Below are the code and all the weights of a small trained network. Each question names an input and a target symbol and asks about switching units off, where a switched-off unit gives its printed mean instead of its output.

import numpy as np


def w(rows, s, z=0):
    codes = np.array(rows[::2]) - 128.0
    scale = np.full(codes.shape[1], s)
    scale[-1] = z or s
    return codes * scale


def norm(h):
    return h / np.sqrt((h * h).mean(-1, keepdims=True) + 1e-5)


def f(y):
    return np.maximum(y, 0)


def softmax(a):
    e = np.exp(a - a.max(-1, keepdims=True))
    return e / e.sum(-1, keepdims=True)


def log_softmax(a):
    a = a - a.max(-1, keepdims=True)
    return a - np.log(np.exp(a).sum(-1, keepdims=True))


def net(x, mask):
    ids = ['ΘΦαβγεζηλμξπσ'.index(c) for c in x.split()]
    T = len(ids)
    res = E[ids] + P[:T]
    u = 0
    for l in range(2):
        q, k, v = (norm(res) @ M[l].T for M in (Q, K, V))
        z = softmax(np.where(np.tri(T) > 0, q @ k.T / 3**0.5, -1e9)) @ v
        res = res + np.where(mask[u], z, O[l][:, -1]) @ O[l][:, :-1]
        u += 1
        y = f(norm(res) @ A[l][:, :-1].T + A[l][:, -1])
        res = res + np.where(mask[u : u + 16], y, B[l][:, -1]) @ B[l][:, :-1]
        u += 16
    return log_softmax(norm(res)[-1] @ U[:, :-1].T + U[:, -1])


Q, K, V, O, A, B = {}, {}, {}, {}, {}, {}
E = w([
[43,101,149,130,148,67,133],'Θ',
[95,200,98,126,120,58,123],'Φ',
[39,98,172,172,140,160,170],'α',
[52,60,175,182,152,207,111],'β',
[82,87,82,145,150,38,181],'γ',
[104,109,122,127,181,129,99],'ε',
[92,205,181,126,113,161,146],'ζ',
[103,87,142,183,160,157,120],'η',
[168,137,125,187,125,74,177],'λ',
[8,104,126,162,184,120,155],'μ',
[162,167,141,181,149,216,176],'ξ',
[139,129,138,225,119,131,125],'π',
[136,138,179,134,87,86,117],'σ',
],0.017)
P = w([
[164,94,221,121,254,60,142],'0',
[136,89,214,112,188,51,112],'1',
[137,84,204,129,162,76,119],'2',
[136,84,187,138,136,87,120],'3',
[134,89,177,144,112,100,123],'4',
[129,97,160,143,89,105,132],'5',
[121,105,144,152,70,117,129],'6',
[118,108,132,151,45,128,123],'7',
[108,125,107,148,20,141,137],'8',
[112,129,98,151,23,138,146],'9',
],0.0055)
Q[0] = w([
[2,65,153,245,109,98,126],'L0H0',
[110,88,103,155,103,156,129],'L0H0',
[46,76,118,180,126,163,183],'L0H0',
],0.015)
K[0] = w([
[169,182,89,152,4,120,137],'L0H0',
[166,166,159,151,84,149,98],'L0H0',
[172,189,110,141,79,164,129],'L0H0',
],0.014)
V[0] = w([
[187,216,102,170,252,188,188],'L0H0',
[251,108,150,41,44,112,202],'L0H0',
[155,28,13,180,215,147,105],'L0H0',
],0.004)
O[0] = w([
[140,128,53,86,72,201,176,178],'L0H0',
[252,115,186,136,126,50,252,4],'L0H0',
[158,2,144,207,86,104,111,74],'L0H0',
],0.0082,0.0021)
A[0] = w([
[116,162,168,23,154,116,178,92],'L0N0',
[106,128,75,45,115,95,147,96],'L0N1',
[128,155,179,115,80,166,43,161],'L0N2',
[130,120,126,120,186,182,139,122],'L0N3',
[111,126,100,114,137,104,192,108],'L0N4',
[130,97,110,132,148,129,240,196],'L0N5',
[198,83,48,93,195,72,178,156],'L0N6',
[32,81,207,56,66,86,145,138],'L0N7',
[143,192,125,179,78,131,87,194],'L0N8',
[102,117,254,60,166,155,129,83],'L0N9',
[74,167,136,168,151,127,149,59],'L0N10',
[143,55,148,147,125,114,105,63],'L0N11',
[110,99,104,103,127,73,108,134],'L0N12',
[110,93,85,117,85,143,163,2],'L0N13',
[109,119,55,63,88,215,181,112],'L0N14',
[168,78,55,126,178,103,116,147],'L0N15',
],0.0083,0.0029)
B[0] = w([
[154,62,161,3,101,100,105,159],'L0N0',
[145,125,59,98,184,163,164,173],'L0N1',
[79,187,164,67,155,131,182,166],'L0N2',
[59,204,76,214,75,191,133,160],'L0N3',
[169,125,211,130,96,190,154,189],'L0N4',
[143,131,212,151,123,181,139,224],'L0N5',
[148,128,163,110,98,213,77,202],'L0N6',
[182,127,49,96,109,76,236,255],'L0N7',
[226,107,90,146,254,77,150,172],'L0N8',
[90,238,122,89,48,143,112,178],'L0N9',
[86,85,153,130,127,106,140,197],'L0N10',
[160,156,167,48,117,152,142,168],'L0N11',
[167,71,91,89,166,178,172,193],'L0N12',
[163,127,135,194,219,127,158,145],'L0N13',
[135,101,215,46,223,107,104,168],'L0N14',
[153,156,147,82,140,216,61,174],'L0N15',
],0.0057,0.0066)
Q[1] = w([
[2,159,134,127,209,109,193],'L1H0',
[177,249,178,69,128,106,150],'L1H0',
[228,126,227,214,139,233,104],'L1H0',
],0.0079)
K[1] = w([
[216,255,81,137,162,116,144],'L1H0',
[94,177,139,58,12,112,80],'L1H0',
[158,9,153,56,139,191,183],'L1H0',
],0.0096)
V[1] = w([
[124,65,196,3,51,137,125],'L1H0',
[172,92,79,102,180,112,140],'L1H0',
[130,107,178,165,153,137,176],'L1H0',
],0.0065)
O[1] = w([
[22,150,191,116,147,82,115,138],'L1H0',
[81,255,31,203,117,139,214,197],'L1H0',
[42,116,15,58,21,47,86,254],'L1H0',
],0.0054,0.0029)
A[1] = w([
[213,148,146,144,78,160,134,105],'L1N0',
[106,102,151,181,194,154,73,145],'L1N1',
[118,129,142,154,184,160,137,98],'L1N2',
[123,90,64,160,90,93,112,124],'L1N3',
[192,125,108,184,111,106,129,121],'L1N4',
[123,107,138,188,166,42,105,3],'L1N5',
[73,143,110,183,134,81,161,110],'L1N6',
[187,113,121,172,231,44,83,189],'L1N7',
[216,73,171,152,126,129,1,136],'L1N8',
[62,138,131,95,88,143,153,181],'L1N9',
[155,156,119,144,75,140,195,105],'L1N10',
[174,192,177,121,98,98,166,69],'L1N11',
[158,107,173,100,78,170,55,117],'L1N12',
[216,145,72,60,153,103,163,96],'L1N13',
[160,168,102,102,162,20,117,90],'L1N14',
[134,86,132,70,196,127,130,109],'L1N15',
],0.0098,0.0046)
B[1] = w([
[95,87,94,40,100,164,140,150],'L1N0',
[227,128,151,141,145,61,75,173],'L1N1',
[183,101,119,118,153,112,159,156],'L1N2',
[187,171,121,57,146,98,93,179],'L1N3',
[134,68,48,104,101,169,130,158],'L1N4',
[92,73,54,53,186,135,103,146],'L1N5',
[179,71,141,122,118,160,138,207],'L1N6',
[59,120,85,107,52,210,123,169],'L1N7',
[121,242,120,234,54,53,208,144],'L1N8',
[202,188,93,145,124,130,108,254],'L1N9',
[70,15,146,173,127,106,119,179],'L1N10',
[77,87,194,119,154,101,60,159],'L1N11',
[65,56,109,56,56,66,254,138],'L1N12',
[127,193,167,192,122,172,84,184],'L1N13',
[168,120,107,238,152,114,189,157],'L1N14',
[153,182,175,142,125,208,110,182],'L1N15',
],0.0072,0.0075)
U = w([
[68,96,103,81,203,90,193,151],'Θ',
[144,215,110,243,209,168,180,4],'Φ',
[40,152,150,154,69,195,94,97],'α',
[61,35,217,163,116,161,52,105],'β',
[247,144,122,62,144,49,214,20],'γ',
[225,136,191,185,155,140,40,174],'ε',
[124,199,141,4,143,148,80,175],'ζ',
[188,134,194,224,108,37,101,104],'η',
[88,79,200,136,2,122,196,70],'λ',
[97,43,97,125,242,128,56,127],'μ',
[213,71,189,90,172,225,162,213],'ξ',
[177,149,38,151,47,144,104,135],'π',
[150,191,225,135,140,66,138,196],'σ',
],0.0094,0.0041)

Each question gives the input, a string of symbols that net reads in full, and the target symbol t.
The units are the heads (3 rows each of Q, K, V and O) and the neurons (one row each of A and B). Each row of codes is followed by its name. A weight is (code - 128) times the scale printed after its matrix; where a second scale follows, it is the last column's (O, A, B and U).
mask holds one flag per unit, layer by layer, with each layer's heads first. A switched-off unit (its flag False) gives its mean, the last column of its rows in O or B, instead of its output. The means were averaged over made-up inputs and are rounded, as every weight is.
A unit's drop is (log p(t) with every unit on - log p(t) with that unit switched off) / (log p(t) with every unit on - log p(t) with every unit switched off).
The circuit of an input: a set's keep is (log p(t) with only the set's units on - log p(t) with every unit switched off) / (log p(t) with every unit on - log p(t) with every unit switched off). Starting from the 12 units with the biggest drops (on a tie, the unit counted first), units are removed one at a time, each time the one whose removal leaves the highest keep (on an exact tie, the one counted first), for as long as the keep stays at least 0.8.
circuit, biggest first: the units of the circuit, biggest drop first
unit that matters most: the unit with the biggest drop
k most important neurons: the k neurons with the biggest drops, biggest first
k most important neurons of layer l: the k neurons of layer l with the biggest drops, biggest first
input ε ζ ε, target ζ: circuit, biggest first -> L0H0
input γ γ β γ α μ ξ, target Φ: 2 most important neurons of layer 0 -> L0N3, L0N6
input β ζ β γ γ π β, target π: 2 most important neurons -> L0N8, L0N5
input ξ μ β μ μ α μ Θ, target ξ: 2 most important neurons of layer 1 -> L1N15, L1N13
input Φ γ γ π γ α γ, target π: 3 most important neurons -> L0N8, L1N13, L1N6
input γ ξ γ Θ ε γ Φ γ λ μ, target λ: circuit, biggest first -> L0H0, L0N8
input γ μ η α ε μ μ γ Θ Φ, target Φ: 2 most important neurons -> L1N14, L1N13
input Θ γ η β, target α: circuit, biggest first -> L1H0, L0N9, L0N12
input ξ γ γ λ Θ η μ ε, target λ: 2 most important neurons -> L1N12, L0N6
input γ η π η β, target α: circuit, biggest first -> L0N9, L0N3
input μ π Θ, target π: circuit, biggest first -> L1H0, L0N8
input α Θ Θ μ, target μ: 2 most important neurons -> L1N1, L1N6
input γ γ γ μ λ, target β: circuit, biggest first -> L1N11, L1N10
input ξ π γ γ μ, target π: unit that matters most -> L1H0
input λ μ μ γ α ξ α β ξ η, target ε: 4 most important neurons -> L0N7, L1N1, L0N14, L0N13
input μ γ β γ α Φ Θ, target Φ: 2 most important neurons of layer 1 -> L1N13, L1N14
input β η β π, target π: 2 most important neurons -> L0N8, L1N7
input Θ β η μ Φ η, target Φ: 3 most important neurons -> L0N8, L0N3, L0N9
input γ Θ μ π π β γ η, target π: 2 most important neurons -> L0N5, L0N14
input γ η γ β γ μ μ Θ, target γ: circuit, biggest first -> L0N7
input ξ ξ α π γ γ α, target π: 2 most important neurons of layer 1 -> L1N9, L1N3
input ε λ π, target π: 2 most important neurons -> L1N7, L1N8
input λ β ε, target λ: 2 most important neurons of layer 1 -> L1N12, L1N8
input ε Φ γ γ, target Φ: 2 most important neurons of layer 1 -> L1N13, L1N6
input γ α η π ξ σ, target η: 2 most important neurons of layer 0 -> L0N7, L0N8
input ξ β γ π, target μ: 3 most important neurons -> L0N8, L1N5, L0N7
